Below is a small trained network, with its code and all its weights. Each question gives an input and a target symbol and asks what happens when units are switched off, that is, made to give their printed mean instead of their output.

import numpy as np


def w(rows, s, z=0):
    codes = np.array(rows[::2]) - 128.0
    scale = np.full(codes.shape[1], s)
    scale[-1] = z or s
    return codes * scale


def f(y):
    return np.maximum(y, 0)


def softmax(a):
    e = np.exp(a - a.max(-1, keepdims=True))
    return e / e.sum(-1, keepdims=True)


def log_softmax(a):
    a = a - a.max(-1, keepdims=True)
    return a - np.log(np.exp(a).sum(-1, keepdims=True))


def net(x, mask):
    ids = ['ΓΔΠαβεζθστω'.index(c) for c in x.split()]
    T = len(ids)
    res = E[ids] + P[:T]
    u = 0
    for l in range(3):
        r = res
        for j in range(2):
            rows = slice(2 * j, 2 * j + 2)
            q, k, v = (r @ M[l][rows].T for M in (Q, K, V))
            z = softmax(np.where(np.tri(T) > 0, q @ k.T / 2**0.5, -1e9)) @ v
            o = O[l][rows]
            res = res + np.where(mask[u + j], z, o[:, -1]) @ o[:, :-1]
        u += 2
        y = f(res @ A[l][:, :-1].T + A[l][:, -1])
        res = res + np.where(mask[u : u + 4], y, B[l][:, -1]) @ B[l][:, :-1]
        u += 4
    return log_softmax(res[-1] @ U[:, :-1].T + U[:, -1])


Q, K, V, O, A, B = {}, {}, {}, {}, {}, {}
E = w([
[123,119,88],'Γ',
[35,124,163],'Δ',
[87,128,174],'Π',
[157,154,160],'α',
[93,124,164],'β',
[56,150,218],'ε',
[159,189,253],'ζ',
[117,158,151],'θ',
[108,120,171],'σ',
[227,126,54],'τ',
[254,162,90],'ω',
],0.0086)
P = w([
[132,250,111],'0',
[235,95,222],'1',
[132,79,100],'2',
[95,175,98],'3',
[244,109,245],'4',
[132,79,102],'5',
[169,188,79],'6',
],0.012)
Q[0] = w([
[164,156,186],'0.h1',
[143,73,98],'0.h1',
[86,169,4],'0.h2',
[111,143,119],'0.h2',
],0.028)
K[0] = w([
[129,212,120],'0.h1',
[131,99,101],'0.h1',
[125,5,124],'0.h2',
[143,106,116],'0.h2',
],0.028)
V[0] = w([
[124,229,254],'0.h1',
[140,124,118],'0.h1',
[94,143,118],'0.h2',
[142,93,129],'0.h2',
],0.0073)
O[0] = w([
[123,254,202,252],'0.h1',
[125,123,120,132],'0.h1',
[126,133,166,130],'0.h2',
[123,138,104,89],'0.h2',
],0.0066,0.0033)
A[0] = w([
[44,67,169,3],'0.n1',
[7,110,77,55],'0.n2',
[95,133,199,176],'0.n3',
[192,130,108,95],'0.n4',
],0.016,0.0042)
B[0] = w([
[2,104,143,143],'0.n1',
[216,141,20,149],'0.n2',
[132,96,65,255],'0.n3',
[80,91,90,227],'0.n4',
],0.018,0.006)
Q[1] = w([
[128,96,18],'1.h1',
[203,131,178],'1.h1',
[128,184,77],'1.h2',
[138,57,3],'1.h2',
],0.028)
K[1] = w([
[234,151,222],'1.h1',
[172,197,131],'1.h1',
[188,182,210],'1.h2',
[40,253,126],'1.h2',
],0.022)
V[1] = w([
[166,253,225],'1.h1',
[108,92,92],'1.h1',
[11,121,85],'1.h2',
[32,131,75],'1.h2',
],0.006)
O[1] = w([
[97,65,2,4],'1.h1',
[131,142,156,163],'1.h1',
[172,201,220,190],'1.h2',
[138,191,214,225],'1.h2',
],0.0061,0.0038)
A[1] = w([
[28,239,131,150],'1.n1',
[67,72,135,4],'1.n2',
[27,125,179,164],'1.n3',
[151,5,195,123],'1.n4',
],0.011,0.004)
B[1] = w([
[179,85,12,253],'1.n1',
[250,164,161,144],'1.n2',
[174,66,175,160],'1.n3',
[13,67,157,227],'1.n4',
],0.011,0.0049)
Q[2] = w([
[149,165,153],'2.h1',
[120,71,50],'2.h1',
[98,134,108],'2.h2',
[81,253,87],'2.h2',
],0.037)
K[2] = w([
[99,119,74],'2.h1',
[122,217,185],'2.h1',
[109,89,105],'2.h2',
[5,25,176],'2.h2',
],0.029)
V[2] = w([
[99,92,38],'2.h1',
[181,218,230],'2.h1',
[125,97,44],'2.h2',
[42,5,159],'2.h2',
],0.0032)
O[2] = w([
[130,169,118,177],'2.h1',
[107,71,121,63],'2.h1',
[151,180,122,254],'2.h2',
[3,100,74,66],'2.h2',
],0.0048,0.0053)
A[2] = w([
[126,70,179,123],'2.n1',
[127,140,247,51],'2.n2',
[138,150,89,3],'2.n3',
[146,129,209,199],'2.n4',
],0.015,0.0076)
B[2] = w([
[156,34,100,244],'2.n1',
[12,134,14,199],'2.n2',
[149,95,203,199],'2.n3',
[131,245,250,253],'2.n4',
],0.018,0.0055)
U = w([
[195,206,40,254],'Γ',
[66,184,1,242],'Δ',
[150,129,206,124],'Π',
[92,188,130,103],'α',
[132,136,171,86],'β',
[175,101,201,19],'ε',
[127,162,154,99],'ζ',
[143,204,157,50],'θ',
[25,117,150,140],'σ',
[105,59,114,50],'τ',
[134,133,145,107],'ω',
],0.008,0.0044)

Each question gives the input, a string of symbols that net reads in full, and the target symbol t.
The units are the heads (2 rows each of Q, K, V and O) and the neurons (one row each of A and B). Each row of codes is followed by its name. A weight is (code - 128) times the scale printed after its matrix; where a second scale follows, it is the last column's (O, A, B and U).
mask holds one flag per unit, layer by layer, with each layer's heads first. A switched-off unit (its flag False) gives its mean, the last column of its rows in O or B, instead of its output. The means were averaged over made-up inputs and are rounded, as every weight is.
A unit's drop is (log p(t) with every unit on - log p(t) with that unit switched off) / (log p(t) with every unit on - log p(t) with every unit switched off).
The circuit of an input: a set's keep is (log p(t) with only the set's units on - log p(t) with every unit switched off) / (log p(t) with every unit on - log p(t) with every unit switched off). Starting from the 12 units with the biggest drops (on a tie, the unit counted first), units are removed one at a time, each time the one whose removal leaves the highest keep (on an exact tie, the one counted first), for as long as the keep stays at least 0.8.
circuit, biggest first: the units of the circuit, biggest drop first
unit that matters most: the unit with the biggest drop
top k neurons: the k neurons with the biggest drops, biggest first
top k neurons in layer l: the k neurons of layer l with the biggest drops, biggest first
heads that matter: for each layer, one digit per head in row order, 1 if its drop is at least 0.15 and else 0, layers parted by /
input ζ σ β σ θ, target Γ: heads that matter	10 / 10 / 00
input Γ σ Π σ θ, target τ: circuit, biggest first	[0.n3, 0.n4, 1.h1, 2.n4]
input τ ζ ε ζ Δ, target σ: circuit, biggest first	[2.n2, 1.n4]
input ζ τ σ τ ω, target Γ: circuit, biggest first	[0.h1, 1.h1, 1.n4]
input τ Δ τ Δ Π, target σ: top neuron	[2.n2]
input σ τ ω ζ, target Γ: heads that matter	10 / 00 / 00
input τ τ τ θ, target Γ: heads that matter	00 / 00 / 00
input τ τ ε τ θ, target σ: circuit, biggest first	[2.n2, 1.n1, 1.n4]
input τ Δ ε Δ τ, target σ: top 3 neurons	[2.n2, 0.n3, 1.n4]
input ε β ε σ τ, target θ: top 3 neurons	[0.n3, 2.n4, 1.n1]
input ε ε τ σ σ, target θ: circuit, biggest first	[0.h1, 2.n4]
input Γ ε τ ε Γ, target τ: circuit, biggest first	[0.n4, 1.h1, 2.n4]
input Γ Δ ε σ, target Γ: circuit, biggest first	[1.n4, 1.n1]
input ω τ θ β, target Γ: circuit, biggest first	[0.n2, 1.n4]
input ε ε ε τ ε, target θ: top 2 neurons	[2.n4, 0.n3]
input ζ σ σ β τ ε, target ε: heads that matter	01 / 00 / 00
input ζ ζ ζ ω Π, target Γ: circuit, biggest first	[0.h1, 0.n3, 1.n4]
input τ ζ θ, target θ: top 2 neurons	[0.n3, 0.n4]
input ζ σ τ σ ε Γ, target Γ: heads that matter	10 / 00 / 00
input σ Π τ ε, target Γ: unit that matters most	2.n2
input Δ Δ τ, target τ: top neuron in layer 0	[0.n4]
input Δ τ σ σ Γ σ, target σ: top 3 neurons	[2.n2, 0.n3, 0.n4]
input Δ τ σ, target σ: top 3 neurons	[2.n2, 0.n4, 2.n4]
